Below are the code and all the weights of a small trained network. Each question names an input and a class and asks about switching units off, where a switched-off unit gives its printed mean instead of its output.

import numpy as np


def w(rows, s, z=0):
    codes = np.array(rows[::2]) - 128.0
    scale = np.full(codes.shape[1], s)
    scale[-1] = z or s
    return codes * scale


def f(y):
    return y / 2 * (1 + np.tanh(0.7978845608 * (y + 0.044715 * y**3)))


def log_softmax(a):
    a = a - a.max(-1, keepdims=True)
    return a - np.log(np.exp(a).sum(-1, keepdims=True))


def net(x, mask):
    res = np.array(x, float).reshape(1, 4) / 4 @ E
    y = f(res @ A[0][:, :-1].T + A[0][:, -1])
    res = res + np.where(mask, y, B[0][:, -1]) @ B[0][:, :-1]
    return log_softmax(res[-1] @ U[:, :-1].T + U[:, -1])


A, B = {}, {}
E = w([
[62,111,133,30,53,97,2],'x0',
[186,121,151,85,81,234,42],'x1',
[34,112,127,167,17,146,139],'x2',
[192,178,115,195,110,71,49],'x3',
],0.0067)
A[0] = w([
[164,128,136,109,132,131,125,87],'N0',
[158,110,112,200,122,92,136,122],'N1',
[87,171,132,89,160,125,140,115],'N2',
[9,97,138,44,156,172,184,172],'N3',
[76,111,132,165,96,218,164,188],'N4',
[189,140,145,219,105,129,140,5],'N5',
[195,132,131,132,166,92,95,200],'N6',
[254,120,136,86,150,157,113,112],'N7',
[239,120,125,88,181,154,103,241],'N8',
[69,133,126,94,89,45,47,214],'N9',
[107,135,119,192,230,37,214,157],'N10',
[228,150,113,125,183,125,120,133],'N11',
[163,134,172,128,133,127,121,84],'N12',
[118,108,153,126,154,128,113,41],'N13',
],0.012,0.0026)
B[0] = w([
[133,145,114,146,135,144,117,136],'N0',
[173,158,154,127,138,156,118,164],'N1',
[92,103,142,132,117,159,120,138],'N2',
[112,86,109,38,119,148,97,205],'N3',
[137,193,169,82,88,74,108,174],'N4',
[131,174,123,73,163,164,132,168],'N5',
[108,153,155,134,99,97,164,182],'N6',
[156,174,128,182,170,130,158,202],'N7',
[165,212,141,156,118,126,136,220],'N8',
[111,125,167,80,68,57,137,213],'N9',
[126,105,123,252,131,87,143,247],'N10',
[156,154,139,172,113,124,116,201],'N11',
[128,130,139,148,137,133,129,137],'N12',
[128,120,121,133,132,152,112,122],'N13',
],0.022,0.012)
U = w([
[95,58,151,32,97,76,108,242],'0',
[173,126,155,231,142,79,146,239],'1',
[90,2,88,141,189,130,123,6],'2',
[170,123,134,75,192,186,119,8],'3',
],0.0077,0.0021)

Each question gives the input, the list of numbers given to net, and the class t.
The units are the neurons (one row each of A and B). Each row of codes is followed by its name. A weight is (code - 128) times the scale printed after its matrix; where a second scale follows, it is the last column's (A, B and U).
mask holds one flag per neuron, in row order. A switched-off neuron (its flag False) gives its mean, the last column of its row in B, instead of its output. The means were averaged over made-up inputs and are rounded, as every weight is.
A unit's drop is (log p(t) with every unit on - log p(t) with that unit switched off) / (log p(t) with every unit on - log p(t) with every unit switched off).
most important unit: the unit with the biggest drop
k most important neurons: the k neurons with the biggest drops, biggest first
drop of u: that unit's drop, to one decimal
input [-3,-5,2,-5], class 2: 3 most important neurons	N3; N8; N10
input [1,-8,-1,-2], class 2: most important unit	N8
input [-1,-8,-6,-7], class 2: 2 most important neurons	N3; N8
input [1,-7,0,-4], class 2: 2 most important neurons	N3; N10
input [-2,-3,5,-3], class 0: 2 most important neurons	N3; N4
input [-1,-8,1,-5], class 2: 2 most important neurons	N3; N8
input [6,3,-1,5], class 0: 2 most important neurons	N10; N9
input [-7,7,6,8], class 3: drop of N5	0.5
input [3,4,-2,-7], class 0: drop of N3	0.1
input [-7,6,2,-4], class 3: 2 most important neurons	N10; N9
input [-1,-5,0,-6], class 2: drop of N9	0.2
